Here is a tiny trained network, its code and every weight. The questions are about switching its units off for an input and a class, where a switched-off unit gives its printed mean instead of its output.

import numpy as np


def w(rows, s, z=0):
    codes = np.array(rows[::2]) - 128.0
    scale = np.full(codes.shape[1], s)
    scale[-1] = z or s
    return codes * scale


def norm(h):
    return h / np.sqrt((h * h).mean(-1, keepdims=True) + 1e-5)


def f(y):
    return y / 2 * (1 + np.tanh(0.7978845608 * (y + 0.044715 * y**3)))


def log_softmax(a):
    a = a - a.max(-1, keepdims=True)
    return a - np.log(np.exp(a).sum(-1, keepdims=True))


def net(x, mask):
    res = np.array(x, float).reshape(1, 3) / 4 @ E
    u = 0
    for l in range(2):
        y = f(norm(res) @ A[l][:, :-1].T + A[l][:, -1])
        res = res + np.where(mask[u : u + 14], y, B[l][:, -1]) @ B[l][:, :-1]
        u += 14
    return log_softmax(norm(res)[-1] @ U[:, :-1].T + U[:, -1])


A, B = {}, {}
E = w([
[143,118,155,94,135,182,217,214],'x0',
[129,96,224,84,113,131,65,49],'x1',
[144,92,253,155,71,48,125,75],'x2',
],0.0038)
A[0] = w([
[91,186,1,164,122,152,128,130,189],'0.n1',
[56,176,115,159,174,137,100,124,43],'0.n2',
[123,123,156,177,93,78,170,135,43],'0.n3',
[76,164,104,137,142,146,86,92,54],'0.n4',
[105,134,125,168,95,88,44,83,204],'0.n5',
[116,197,71,194,123,101,139,205,29],'0.n6',
[127,149,106,91,124,173,129,139,39],'0.n7',
[136,118,209,79,126,109,99,124,63],'0.n8',
[98,145,173,26,162,162,127,117,3],'0.n9',
[82,139,98,94,126,203,147,143,65],'0.n10',
[115,105,192,160,125,102,198,165,98],'0.n11',
[140,140,125,139,104,45,155,106,9],'0.n12',
[99,145,92,55,172,179,119,143,72],'0.n13',
[163,115,138,98,109,125,75,116,111],'0.n14',
],0.0063,0.0017)
B[0] = w([
[182,35,89,152,253,91,165,110,253],'0.n1',
[166,95,134,115,189,111,111,109,142],'0.n2',
[134,110,179,72,123,119,190,226,161],'0.n3',
[211,84,151,141,139,144,103,131,149],'0.n4',
[110,34,100,152,136,177,144,77,228],'0.n5',
[79,116,121,170,77,156,59,38,201],'0.n6',
[75,161,178,141,137,93,164,166,140],'0.n7',
[120,171,26,168,112,111,128,109,174],'0.n8',
[96,182,115,96,99,163,72,162,153],'0.n9',
[50,191,205,157,85,114,212,140,169],'0.n10',
[185,107,113,89,170,70,146,183,170],'0.n11',
[65,200,184,117,135,137,116,187,154],'0.n12',
[123,140,187,125,80,126,228,179,183],'0.n13',
[99,111,86,120,52,144,128,124,147],'0.n14',
],0.0041,0.0054)
A[1] = w([
[148,189,69,107,212,190,186,179,73],'1.n1',
[64,101,111,183,152,144,188,106,88],'1.n2',
[89,181,190,48,69,174,171,167,137],'1.n3',
[64,115,202,176,109,88,108,114,71],'1.n4',
[179,135,135,157,100,27,90,165,204],'1.n5',
[84,121,167,88,141,124,170,156,148],'1.n6',
[136,87,167,143,78,136,73,94,109],'1.n7',
[209,159,157,136,81,77,123,172,97],'1.n8',
[47,117,110,169,175,73,120,138,166],'1.n9',
[133,107,97,132,161,130,235,168,186],'1.n10',
[105,125,127,87,150,200,78,147,82],'1.n11',
[135,98,134,73,116,152,96,135,87],'1.n12',
[116,106,92,152,243,115,148,113,136],'1.n13',
[89,254,162,72,72,202,72,155,3],'1.n14',
],0.0067,0.003)
B[1] = w([
[154,120,211,172,50,47,121,131,198],'1.n1',
[109,149,152,102,70,60,150,162,188],'1.n2',
[111,96,94,60,177,237,127,93,199],'1.n3',
[98,204,81,145,161,114,173,148,155],'1.n4',
[166,68,144,55,172,176,184,192,175],'1.n5',
[190,112,56,131,198,113,88,135,170],'1.n6',
[114,174,89,149,110,112,80,180,178],'1.n7',
[167,92,178,101,130,159,142,172,145],'1.n8',
[189,137,196,77,84,141,140,162,188],'1.n9',
[125,118,115,129,87,94,56,111,254],'1.n10',
[112,104,155,87,113,82,167,173,122],'1.n11',
[132,80,120,167,105,86,129,153,124],'1.n12',
[99,199,144,127,145,126,171,174,227],'1.n13',
[3,233,171,117,59,127,231,83,154],'1.n14',
],0.0056,0.0059)
U = w([
[94,111,88,179,69,120,27,68,185],'0',
[169,177,150,160,144,180,122,102,12],'1',
[148,182,139,135,157,155,100,118,3],'2',
[199,62,159,49,145,158,137,195,172],'3',
[154,155,152,159,137,176,127,105,18],'4',
[159,97,75,188,246,115,142,83,137],'5',
[125,156,154,175,91,26,175,193,175],'6',
[47,177,142,66,89,199,167,114,140],'7',
],0.013,0.0059)

Each question gives the input, the list of numbers given to net, and the class t.
The units are the neurons (one row each of A and B). Each row of codes is followed by its name. A weight is (code - 128) times the scale printed after its matrix; where a second scale follows, it is the last column's (A, B and U).
mask holds one flag per neuron, layer by layer. A switched-off neuron (its flag False) gives its mean, the last column of its row in B, instead of its output. The means were averaged over made-up inputs and are rounded, as every weight is.
A unit's drop is (log p(t) with every unit on - log p(t) with that unit switched off) / (log p(t) with every unit on - log p(t) with every unit switched off).
The circuit of an input: a set's keep is (log p(t) with only the set's units on - log p(t) with every unit switched off) / (log p(t) with every unit on - log p(t) with every unit switched off). Starting from the 12 units with the biggest drops (on a tie, the unit counted first), units are removed one at a time, each time the one whose removal leaves the highest keep (on an exact tie, the one counted first), for as long as the keep stays at least 0.8.
circuit, biggest first: the units of the circuit, biggest drop first
k most important neurons: the k neurons with the biggest drops, biggest first
k most important neurons of layer l: the k neurons of layer l with the biggest drops, biggest first
drop when u is switched off: that unit's drop, to one decimal
input [-2,-2,0], class 5: circuit, biggest first -> (0.n1)
input [2,7,6], class 0: circuit, biggest first -> (1.n13; 0.n8; 0.n13)
input [4,2,-5], class 7: 4 most important neurons of layer 0 -> (0.n10; 0.n11; 0.n9; 0.n5)
input [6,7,1], class 7: circuit, biggest first -> (0.n1; 1.n14; 0.n9)
input [2,0,-1], class 7: 4 most important neurons -> (1.n3; 0.n10; 0.n1; 0.n4)
input [6,2,-1], class 7: 2 most important neurons -> (0.n1; 1.n14)
input [-3,-4,7], class 3: 2 most important neurons of layer 0 -> (0.n3; 0.n6)
input [-3,-2,6], class 3: 2 most important neurons -> (0.n6; 1.n5)
input [-3,-8,7], class 3: 2 most important neurons -> (1.n5; 0.n3)
input [6,2,-3], class 7: 2 most important neurons of layer 1 -> (1.n3; 1.n14)
input [-2,-6,4], class 3: 3 most important neurons of layer 1 -> (1.n5; 1.n9; 1.n1)
input [3,1,-5], class 6: 2 most important neurons -> (0.n1; 1.n1)
input [4,-1,-2], class 6: 2 most important neurons of layer 1 -> (1.n1; 1.n5)
input [8,-3,-6], class 6: circuit, biggest first -> (1.n1)
input [-6,5,-8], class 5: 2 most important neurons -> (0.n4; 1.n5)
input [-3,-4,8], class 3: 2 most important neurons of layer 0 -> (0.n3; 0.n6)
input [-6,1,-7], class 5: 2 most important neurons -> (0.n1; 0.n4)
input [7,-4,6], class 3: drop when 1.n7 is switched off -> 0.0
input [-8,-2,-3], class 5: drop when 0.n1 is switched off -> 0.1
input [-7,-6,-2], class 5: drop when 0.n1 is switched off -> 0.5
input [5,7,0], class 7: drop when 1.n14 is switched off -> 0.1
